Below is a small trained network, with its code and all its weights. Each question gives an input and a class and asks what happens when units are switched off, that is, made to give their printed mean instead of their output.

import numpy as np


def w(rows, s, z=0):
    codes = np.array(rows[::2]) - 128.0
    scale = np.full(codes.shape[1], s)
    scale[-1] = z or s
    return codes * scale


def f(y):
    return y / 2 * (1 + np.tanh(0.7978845608 * (y + 0.044715 * y**3)))


def log_softmax(a):
    a = a - a.max(-1, keepdims=True)
    return a - np.log(np.exp(a).sum(-1, keepdims=True))


def net(x, mask):
    res = np.array(x, float).reshape(1, 7) / 4 @ E
    y = f(res @ A[0][:, :-1].T + A[0][:, -1])
    res = res + np.where(mask, y, B[0][:, -1]) @ B[0][:, :-1]
    return log_softmax(res[-1] @ U[:, :-1].T + U[:, -1])


A, B = {}, {}
E = w([
[127,129,128],'x0',
[127,128,128],'x1',
[60,74,44],'x2',
[128,128,128],'x3',
[161,2,166],'x4',
[127,128,127],'x5',
[219,130,44],'x6',
],0.0079)
A[0] = w([
[47,186,153,176],'N0',
[132,147,99,112],'N1',
[253,33,88,81],'N2',
[186,208,35,129],'N3',
[180,161,185,254],'N4',
[187,85,108,112],'N5',
[88,26,231,130],'N6',
[45,200,149,187],'N7',
[137,145,114,111],'N8',
[15,63,8,188],'N9',
[127,123,115,116],'N10',
[178,141,78,169],'N11',
[127,136,106,119],'N12',
],0.017,0.0071)
B[0] = w([
[81,148,188,197],'N0',
[116,131,99,137],'N1',
[61,166,220,208],'N2',
[162,168,14,199],'N3',
[219,192,166,188],'N4',
[93,148,156,163],'N5',
[224,16,112,199],'N6',
[76,174,184,206],'N7',
[129,133,110,131],'N8',
[3,43,86,254],'N9',
[117,124,120,129],'N10',
[110,191,90,175],'N11',
[115,132,110,133],'N12',
],0.042,0.016)
U = w([
[144,199,245,251],'0',
[38,126,188,158],'1',
[254,99,140,117],'2',
[144,26,82,89],'3',
[222,193,68,48],'4',
[108,119,12,47],'5',
],0.0057,0.002)

Each question gives the input, the list of numbers given to net, and the class t.
The units are the neurons (one row each of A and B). Each row of codes is followed by its name. A weight is (code - 128) times the scale printed after its matrix; where a second scale follows, it is the last column's (A, B and U).
mask holds one flag per neuron, in row order. A switched-off neuron (its flag False) gives its mean, the last column of its row in B, instead of its output. The means were averaged over made-up inputs and are rounded, as every weight is.
A unit's drop is (log p(t) with every unit on - log p(t) with that unit switched off) / (log p(t) with every unit on - log p(t) with every unit switched off).
The circuit of an input: a set's keep is (log p(t) with only the set's units on - log p(t) with every unit switched off) / (log p(t) with every unit on - log p(t) with every unit switched off). Starting from the 12 units with the biggest drops (on a tie, the unit counted first), units are removed one at a time, each time the one whose removal leaves the highest keep (on an exact tie, the one counted first), for as long as the keep stays at least 0.8.
circuit, biggest first: the units of the circuit, biggest drop first
most important unit: the unit with the biggest drop
k most important neurons: the k neurons with the biggest drops, biggest first
drop when u is switched off: that unit's drop, to one decimal
input [0,-2,6,4,1,6,-7], class 3: circuit, biggest first -> N6
input [-1,6,0,-3,1,-2,-6], class 2: circuit, biggest first -> N6; N9
input [-5,-1,-1,-6,2,-8,-5], class 2: circuit, biggest first -> N9; N6
input [-1,5,-1,7,-6,7,2], class 4: circuit, biggest first -> N9; N3
input [-1,6,0,8,-7,-5,1], class 4: circuit, biggest first -> N3; N9
input [1,4,6,7,1,-3,-4], class 3: circuit, biggest first -> N2; N6
input [2,-8,-6,-4,-4,2,1], class 4: 2 most important neurons -> N2; N3
input [-7,-7,-2,0,-2,-1,7], class 4: 2 most important neurons -> N9; N3
input [3,-4,-4,1,-5,4,0], class 0: 4 most important neurons -> N7; N6; N9; N0
input [3,3,1,6,1,-3,-6], class 3: 2 most important neurons -> N6; N2
input [-2,3,6,-8,0,-5,4], class 5: 3 most important neurons -> N7; N0; N3
input [3,6,-2,-5,6,-5,-1], class 2: 2 most important neurons -> N6; N9
input [-1,2,-8,-8,0,-7,8], class 4: 3 most important neurons -> N3; N7; N0
input [-6,5,-6,-3,8,8,-3], class 2: most important unit -> N6
input [6,6,0,2,3,-1,-6], class 2: 2 most important neurons -> N9; N6
input [0,-1,0,2,-7,-2,6], class 4: drop when N9 is switched off -> 0.7
input [-4,-7,0,-4,5,-1,-7], class 2: drop when N9 is switched off -> 0.4
input [-8,-8,-3,0,0,8,-6], class 0: drop when N7 is switched off -> 0.2
input [-4,1,-2,-4,1,5,-2], class 2: 2 most important neurons -> N9; N2
input [-6,-3,-7,-1,0,0,1], class 4: most important unit -> N2
